Below are the code and all the weights of a small trained network. Each question names an input and a class and asks about switching units off, where a switched-off unit gives its printed mean instead of its output.

import numpy as np


def w(rows, s, z=0):
    codes = np.array(rows[::2]) - 128.0
    scale = np.full(codes.shape[1], s)
    scale[-1] = z or s
    return codes * scale


def norm(h):
    return h / np.sqrt((h * h).mean(-1, keepdims=True) + 1e-5)


def f(y):
    return np.maximum(y, 0)


def log_softmax(a):
    a = a - a.max(-1, keepdims=True)
    return a - np.log(np.exp(a).sum(-1, keepdims=True))


def net(x, mask):
    res = np.array(x, float).reshape(1, 7) / 4 @ E
    u = 0
    for l in range(4):
        y = f(norm(res) @ A[l][:, :-1].T + A[l][:, -1])
        res = res + np.where(mask[u : u + 3], y, B[l][:, -1]) @ B[l][:, :-1]
        u += 3
    return log_softmax(norm(res)[-1] @ U[:, :-1].T + U[:, -1])


A, B = {}, {}
E = w([
[128,128,127,126,129,127,130,126,128],'x0',
[126,127,130,132,129,122,132,129,125],'x1',
[216,52,112,118,203,206,56,102,47],'x2',
[123,122,128,126,133,130,129,130,130],'x3',
[116,159,251,18,132,47,209,110,110],'x4',
[139,32,55,167,58,92,170,33,193],'x5',
[125,127,129,129,129,124,127,128,128],'x6',
],0.0014)
A[0] = w([
[129,206,202,95,162,119,130,179,75,32],'L0N0',
[107,70,157,15,82,50,159,37,53,5],'L0N1',
[146,187,118,185,129,217,143,251,151,61],'L0N2',
],0.0026,0.0021)
B[0] = w([
[99,187,111,141,99,177,64,44,97,249],'L0N0',
[157,95,153,118,96,182,181,173,182,220],'L0N1',
[108,155,179,153,114,125,211,177,254,232],'L0N2',
],0.0046,0.0017)
A[1] = w([
[149,196,203,187,216,251,115,234,141,38],'L1N0',
[69,220,196,160,135,114,153,164,130,4],'L1N1',
[123,161,203,31,149,131,185,154,43,134],'L1N2',
],0.0032,0.0015)
B[1] = w([
[151,105,203,143,175,1,114,135,82,252],'L1N0',
[184,53,60,121,241,181,178,195,154,215],'L1N1',
[138,176,95,133,58,150,51,61,116,214],'L1N2',
],0.0051,0.0031)
A[2] = w([
[33,183,60,132,74,129,174,168,193,157],'L2N0',
[72,203,65,32,151,178,190,154,81,8],'L2N1',
[175,253,114,84,206,179,143,154,131,191],'L2N2',
],0.0033,0.0012)
B[2] = w([
[88,193,130,146,117,103,58,90,127,246],'L2N0',
[140,121,85,138,68,158,201,169,31,169],'L2N1',
[81,123,88,137,2,179,169,160,86,254],'L2N2',
],0.0049,0.0024)
A[3] = w([
[81,201,166,173,175,175,198,253,233,4],'L3N0',
[84,171,177,58,44,85,234,116,110,86],'L3N1',
[146,89,166,30,101,143,210,81,43,42],'L3N2',
],0.0039,0.0026)
B[3] = w([
[178,35,186,56,65,188,163,119,204,254],'L3N0',
[94,130,90,105,254,78,150,120,93,251],'L3N1',
[145,126,186,125,109,156,153,213,204,206],'L3N2',
],0.006,0.0021)
U = w([
[227,27,228,43,70,220,211,221,249,253],'0',
[46,180,19,222,52,77,70,34,254,49],'1',
[66,224,50,59,59,232,224,242,21,82],'2',
[46,197,83,35,219,19,209,45,205,67],'3',
[240,47,236,218,238,39,32,234,37,17],'4',
[238,18,39,210,132,203,33,49,125,99],'5',
[226,199,215,38,65,211,37,95,30,159],'6',
],0.0048,0.0029)

Each question gives the input, the list of numbers given to net, and the class t.
The units are the neurons (one row each of A and B). Each row of codes is followed by its name. A weight is (code - 128) times the scale printed after its matrix; where a second scale follows, it is the last column's (A, B and U).
mask holds one flag per neuron, layer by layer. A switched-off neuron (its flag False) gives its mean, the last column of its row in B, instead of its output. The means were averaged over made-up inputs and are rounded, as every weight is.
A unit's drop is (log p(t) with every unit on - log p(t) with that unit switched off) / (log p(t) with every unit on - log p(t) with every unit switched off).
The circuit of an input: a set's keep is (log p(t) with only the set's units on - log p(t) with every unit switched off) / (log p(t) with every unit on - log p(t) with every unit switched off). Starting from all 12 units, units are removed one at a time, each time the one whose removal leaves the highest keep (on an exact tie, the one counted first), for as long as the keep stays at least 0.8.
circuit, biggest first: the units of the circuit, biggest drop first
unit that matters most: the unit with the biggest drop
k most important neurons: the k neurons with the biggest drops, biggest first
top k neurons in layer l: the k neurons of layer l with the biggest drops, biggest first
drop when u is switched off: that unit's drop, to one decimal
input [-4,6,-1,4,0,6,-2], class 1: 3 most important neurons => [L1N0; L1N1; L3N0]
input [3,1,1,4,7,0,-3], class 6: unit that matters most => L1N2
input [1,1,-5,-1,6,0,4], class 2: 2 most important neurons => [L1N0; L1N1]
input [-6,-1,-4,2,2,4,-3], class 3: 2 most important neurons => [L3N1; L1N2]
input [-6,-7,4,-7,7,-1,-5], class 6: 3 most important neurons => [L1N2; L1N1; L3N0]
input [4,7,-5,-5,2,5,-4], class 3: 3 most important neurons => [L3N1; L1N2; L0N0]
input [0,-3,-7,-5,-5,0,-2], class 0: 3 most important neurons => [L3N0; L1N2; L0N2]
input [0,1,-5,5,1,3,8], class 3: 4 most important neurons => [L1N2; L0N0; L3N1; L0N2]
input [-7,-3,-5,6,-1,-8,8], class 0: 4 most important neurons => [L3N0; L1N1; L0N2; L1N0]
input [-3,7,0,-8,7,6,7], class 3: 2 most important neurons => [L3N1; L1N1]
input [5,-5,0,-7,-7,1,2], class 1: 3 most important neurons => [L1N1; L0N1; L3N0]
input [-3,-3,0,-1,5,0,-4], class 2: 2 most important neurons => [L1N0; L3N0]
input [-1,-2,-3,-5,8,-7,7], class 2: 2 most important neurons => [L1N1; L2N2]
input [-2,-5,0,-8,2,-5,-8], class 2: circuit, biggest first => [L2N2]
input [6,-7,-3,8,4,0,-1], class 2: top 2 neurons in layer 2 => [L2N1; L2N2]
input [-6,-1,1,-3,-3,-6,-7], class 4: 2 most important neurons => [L1N0; L0N1]
input [-3,-4,1,1,2,-3,0], class 6: 2 most important neurons => [L0N2; L1N2]
input [7,-1,-1,7,3,0,6], class 2: 3 most important neurons => [L1N0; L0N2; L0N0]
input [-4,-8,-2,-6,-2,4,-6], class 1: top 2 neurons in layer 1 => [L1N0; L1N1]
input [8,-3,-5,5,-3,-8,-8], class 0: circuit, biggest first => [L3N0]
input [4,5,-3,-2,-8,-4,-1], class 0: circuit, biggest first => [L0N2; L3N0]
input [-8,-7,-1,-3,3,8,-3], class 3: top 2 neurons in layer 3 => [L3N1; L3N0]
input [3,-4,-3,-6,2,1,4], class 3: top 2 neurons in layer 0 => [L0N2; L0N0]
input [-2,0,-3,-4,7,-2,2], class 2: drop when L1N1 is switched off => 0.2
input [-7,0,-8,-2,-4,-4,8], class 0: drop when L2N1 is switched off => 0.0
input [1,-8,-1,2,3,-2,-1], class 2: drop when L2N2 is switched off => 0.1
input [3,-8,7,5,-5,-7,-1], class 4: circuit, biggest first => [L1N0]
input [-6,0,-3,-8,-1,5,-3], class 1: drop when L1N0 is switched off => 1.0
input [5,8,0,5,2,6,-5], class 3: top 2 neurons in layer 3 => [L3N1; L3N0]
